Below are the code and all the weights of a small trained network. Each question names an input and a target symbol and asks about switching units off, where a switched-off unit gives its printed mean instead of its output.

import numpy as np


def w(rows, s, z=0):
    codes = np.array(rows[::2]) - 128.0
    scale = np.full(codes.shape[1], s)
    scale[-1] = z or s
    return codes * scale


def f(y):
    return np.maximum(y, 0)


def softmax(a):
    e = np.exp(a - a.max(-1, keepdims=True))
    return e / e.sum(-1, keepdims=True)


def log_softmax(a):
    a = a - a.max(-1, keepdims=True)
    return a - np.log(np.exp(a).sum(-1, keepdims=True))


def net(x, mask):
    ids = ['ΓΘΛΞΩαβδεζηπστψ'.index(c) for c in x.split()]
    T = len(ids)
    res = E[ids] + P[:T]
    u = 0
    for l in range(2):
        r = res
        for j in range(3):
            rows = slice(3 * j, 3 * j + 3)
            q, k, v = (r @ M[l][rows].T for M in (Q, K, V))
            z = softmax(np.where(np.tri(T) > 0, q @ k.T / 3**0.5, -1e9)) @ v
            o = O[l][rows]
            res = res + np.where(mask[u + j], z, o[:, -1]) @ o[:, :-1]
        u += 3
        y = f(res @ A[l][:, :-1].T + A[l][:, -1])
        res = res + np.where(mask[u : u + 16], y, B[l][:, -1]) @ B[l][:, :-1]
        u += 16
    return log_softmax(res[-1] @ U[:, :-1].T + U[:, -1])


Q, K, V, O, A, B = {}, {}, {}, {}, {}, {}
E = w([
[190,181,133,38,189],'Γ',
[119,143,160,108,66],'Θ',
[161,2,133,222,184],'Λ',
[97,133,139,135,86],'Ξ',
[186,232,129,180,79],'Ω',
[87,123,156,229,190],'α',
[123,94,157,119,136],'β',
[105,139,101,9,24],'δ',
[118,152,50,49,141],'ε',
[162,175,105,100,117],'ζ',
[190,149,169,43,116],'η',
[97,82,85,188,126],'π',
[67,157,155,214,150],'σ',
[132,51,107,164,137],'τ',
[51,52,54,103,136],'ψ',
],0.018)
P = w([
[243,254,92,130,188],'0',
[105,136,109,193,162],'1',
[93,147,111,183,164],'2',
[90,141,107,182,168],'3',
[75,141,98,167,182],'4',
[81,150,94,164,172],'5',
],0.0076)
Q[0] = w([
[83,126,243,209,181],'0.h0',
[99,49,149,103,93],'0.h0',
[99,104,195,93,165],'0.h0',
[82,101,172,224,151],'0.h1',
[170,217,71,75,72],'0.h1',
[113,2,154,58,205],'0.h1',
[126,159,192,168,126],'0.h2',
[202,132,202,132,99],'0.h2',
[118,152,234,190,127],'0.h2',
],0.0088)
K[0] = w([
[102,62,162,112,163],'0.h0',
[119,34,88,85,44],'0.h0',
[72,66,142,226,114],'0.h0',
[111,136,37,100,130],'0.h1',
[206,195,189,212,117],'0.h1',
[10,146,120,137,115],'0.h1',
[90,80,154,91,154],'0.h2',
[95,70,113,74,157],'0.h2',
[143,79,33,70,207],'0.h2',
],0.011)
V[0] = w([
[218,153,142,90,139],'0.h0',
[135,115,115,98,88],'0.h0',
[93,124,137,101,61],'0.h0',
[158,119,235,178,104],'0.h1',
[149,78,139,110,211],'0.h1',
[154,88,107,69,98],'0.h1',
[163,151,160,149,113],'0.h2',
[190,70,133,47,254],'0.h2',
[128,149,104,147,100],'0.h2',
],0.0079)
O[0] = w([
[101,228,150,61,111,253],'0.h0',
[176,137,149,89,79,103],'0.h0',
[184,100,207,140,89,61],'0.h0',
[118,143,165,50,253,103],'0.h1',
[114,129,146,135,84,22],'0.h1',
[182,130,142,147,115,51],'0.h1',
[80,182,236,102,113,184],'0.h2',
[140,104,70,99,178,54],'0.h2',
[116,148,125,156,103,190],'0.h2',
],0.0062,0.0051)
A[0] = w([
[116,75,120,83,113,190],'0.n0',
[169,109,80,94,142,63],'0.n1',
[94,148,138,245,125,85],'0.n2',
[174,110,232,55,154,65],'0.n3',
[138,218,84,109,107,159],'0.n4',
[44,145,203,135,129,158],'0.n5',
[170,137,150,152,60,132],'0.n6',
[25,115,127,142,50,108],'0.n7',
[81,161,134,143,204,44],'0.n8',
[168,139,162,123,117,93],'0.n9',
[171,137,118,72,156,2],'0.n10',
[159,111,84,109,102,23],'0.n11',
[109,94,44,45,112,129],'0.n12',
[173,83,173,149,208,26],'0.n13',
[173,143,148,137,205,68],'0.n14',
[116,160,141,125,137,111],'0.n15',
],0.011,0.0047)
B[0] = w([
[90,243,255,169,212,142],'0.n0',
[196,93,44,158,123,135],'0.n1',
[137,127,138,55,186,181],'0.n2',
[17,98,86,204,28,138],'0.n3',
[96,165,128,104,121,251],'0.n4',
[194,140,80,211,86,170],'0.n5',
[157,122,128,81,220,149],'0.n6',
[143,104,195,113,138,171],'0.n7',
[200,138,91,159,127,164],'0.n8',
[181,91,54,160,118,137],'0.n9',
[110,29,77,144,85,137],'0.n10',
[197,76,139,165,27,133],'0.n11',
[174,175,196,183,104,165],'0.n12',
[119,84,61,101,47,133],'0.n13',
[83,59,186,228,27,145],'0.n14',
[160,122,127,137,182,162],'0.n15',
],0.0074,0.016)
Q[1] = w([
[247,234,93,146,156],'1.h0',
[122,99,141,136,70],'1.h0',
[167,123,171,168,26],'1.h0',
[122,142,186,101,63],'1.h1',
[206,193,143,135,171],'1.h1',
[131,71,170,153,85],'1.h1',
[147,149,54,55,135],'1.h2',
[162,26,177,123,168],'1.h2',
[164,148,133,127,194],'1.h2',
],0.011)
K[1] = w([
[179,172,90,166,72],'1.h0',
[62,132,100,83,119],'1.h0',
[113,139,169,91,84],'1.h0',
[107,133,172,164,135],'1.h1',
[180,138,133,153,67],'1.h1',
[19,132,254,158,180],'1.h1',
[171,165,48,124,96],'1.h2',
[56,110,143,86,201],'1.h2',
[151,74,102,140,144],'1.h2',
],0.012)
V[1] = w([
[194,82,35,215,168],'1.h0',
[66,127,87,54,188],'1.h0',
[210,194,146,50,255],'1.h0',
[55,49,88,1,57],'1.h1',
[183,44,10,98,67],'1.h1',
[115,100,89,105,250],'1.h1',
[74,10,108,217,182],'1.h2',
[149,6,15,89,24],'1.h2',
[24,166,89,107,247],'1.h2',
],0.0058)
O[1] = w([
[117,112,113,254,146,123],'1.h0',
[151,148,70,79,130,84],'1.h0',
[133,36,129,59,158,183],'1.h0',
[250,134,58,82,90,26],'1.h1',
[248,165,180,132,94,86],'1.h1',
[107,120,121,41,52,64],'1.h1',
[59,159,50,161,108,8],'1.h2',
[177,222,150,109,48,49],'1.h2',
[86,145,76,61,73,101],'1.h2',
],0.0059,0.013)
A[1] = w([
[114,203,157,169,166,146],'1.n0',
[84,29,145,128,146,176],'1.n1',
[211,54,149,93,156,82],'1.n2',
[1,107,189,108,103,190],'1.n3',
[121,84,42,143,93,2],'1.n4',
[163,162,108,38,112,240],'1.n5',
[162,146,191,121,150,9],'1.n6',
[133,121,163,213,73,131],'1.n7',
[174,107,72,160,41,219],'1.n8',
[156,168,249,72,105,195],'1.n9',
[180,118,68,169,180,168],'1.n10',
[112,168,66,59,142,51],'1.n11',
[40,131,154,143,161,22],'1.n12',
[199,65,95,118,118,123],'1.n13',
[209,128,116,101,159,180],'1.n14',
[94,19,149,155,54,84],'1.n15',
],0.0094,0.0041)
B[1] = w([
[119,71,117,132,64,232],'1.n0',
[180,236,136,169,114,219],'1.n1',
[44,109,190,187,117,141],'1.n2',
[148,99,148,153,107,252],'1.n3',
[156,193,111,23,148,134],'1.n4',
[3,49,92,179,118,150],'1.n5',
[154,130,161,100,110,174],'1.n6',
[149,172,134,101,213,184],'1.n7',
[91,112,116,124,190,151],'1.n8',
[119,119,55,72,114,214],'1.n9',
[95,31,142,81,66,164],'1.n10',
[121,206,146,86,90,135],'1.n11',
[238,62,111,122,138,230],'1.n12',
[166,199,191,160,188,134],'1.n13',
[103,97,117,29,98,166],'1.n14',
[131,251,105,142,94,153],'1.n15',
],0.007,0.017)
U = w([
[104,167,142,96,139,197],'Γ',
[100,122,137,90,161,80],'Θ',
[128,215,71,101,194,94],'Λ',
[88,153,157,98,163,103],'Ξ',
[140,112,169,70,255,20],'Ω',
[126,35,65,133,105,119],'α',
[77,141,139,94,167,120],'β',
[88,18,211,102,51,55],'δ',
[238,164,108,69,140,4],'ε',
[31,142,123,57,194,225],'ζ',
[148,70,73,95,91,37],'η',
[74,136,140,96,151,171],'π',
[113,31,100,136,112,130],'σ',
[65,142,144,110,130,221],'τ',
[103,162,229,169,99,138],'ψ',
],0.0078,0.0025)

Each question gives the input, a string of symbols that net reads in full, and the target symbol t.
The units are the heads (3 rows each of Q, K, V and O) and the neurons (one row each of A and B). Each row of codes is followed by its name. A weight is (code - 128) times the scale printed after its matrix; where a second scale follows, it is the last column's (O, A, B and U).
mask holds one flag per unit, layer by layer, with each layer's heads first. A switched-off unit (its flag False) gives its mean, the last column of its rows in O or B, instead of its output. The means were averaged over made-up inputs and are rounded, as every weight is.
A unit's drop is (log p(t) with every unit on - log p(t) with that unit switched off) / (log p(t) with every unit on - log p(t) with every unit switched off).
The circuit of an input: a set's keep is (log p(t) with only the set's units on - log p(t) with every unit switched off) / (log p(t) with every unit on - log p(t) with every unit switched off). Starting from the 12 units with the biggest drops (on a tie, the unit counted first), units are removed one at a time, each time the one whose removal leaves the highest keep (on an exact tie, the one counted first), for as long as the keep stays at least 0.8.
units of the circuit, in order: the units of the circuit, biggest drop first
most important unit: the unit with the biggest drop
k most important neurons: the k neurons with the biggest drops, biggest first
k most important neurons of layer l: the k neurons of layer l with the biggest drops, biggest first
heads that matter: for each layer, one digit per head in row order, 1 if its drop is at least 0.15 and else 0, layers parted by /
input Λ π ε δ ζ, target Λ: units of the circuit, in order -> 1.h2; 0.n13; 0.h2; 0.n14
input Ω Ξ Ξ, target ψ: most important unit -> 0.n5
input ε Ω δ ψ Ω Ω, target ε: units of the circuit, in order -> 0.h2; 1.h1; 0.h1
input Ω Ω Ω τ, target ψ: units of the circuit, in order -> 0.h2; 1.n1; 1.h1
input Ω Γ π, target ψ: heads that matter -> 011 / 000
input ε ε ζ, target ε: units of the circuit, in order -> 0.h2; 1.h1
input Ω ε Ω ε α, target α: 2 most important neurons of layer 1 -> 1.n10; 1.n12
input Ω Ω π τ, target ψ: units of the circuit, in order -> 0.h2; 1.n9; 1.n1
input Ω Ω ε Ξ, target ψ: heads that matter -> 001 / 000
input Ω ζ Ω Ω ε η, target ψ: 3 most important neurons -> 0.n3; 1.n1; 1.n9
input ζ ζ Ω τ ε ε, target ζ: 2 most important neurons -> 1.n12; 1.n5
input Ω τ π, target ψ: 2 most important neurons -> 1.n9; 0.n7
input ε ε ε ε Ω, target ε: 2 most important neurons -> 0.n11; 0.n1
input Ω σ Ω Ω, target Ω: 2 most important neurons of layer 0 -> 0.n2; 0.n9
input δ Λ Λ α ε Ω, target δ: most important unit -> 0.n2
input Ω τ Ω σ, target σ: heads that matter -> 000 / 001
input Ω ε Ω ε ε, target Ω: 2 most important neurons -> 0.n9; 0.n5
input η ε ε, target η: heads that matter -> 101 / 011
input η Ω Ω π β Ω, target η: 4 most important neurons -> 1.n5; 0.n10; 0.n3; 1.n9
input δ ψ δ, target δ: 2 most important neurons of layer 1 -> 1.n2; 1.n1
input Ω Ω ε, target Ω: most important unit -> 1.h2
input ζ ε Ω Ω ε, target ζ: heads that matter -> 110 / 111
input Ω Ω τ β, target ψ: 3 most important neurons of layer 1 -> 1.n9; 1.n1; 1.n15
input ε η ε, target ε: 3 most important neurons -> 0.n12; 0.n11; 0.n2
input Ω ζ Λ, target Λ: heads that matter -> 000 / 001
input ζ ε Λ τ ζ, target ζ: 3 most important neurons -> 0.n2; 0.n5; 1.n12
input ε Ξ π ψ Ω δ, target δ: most important unit -> 0.n7
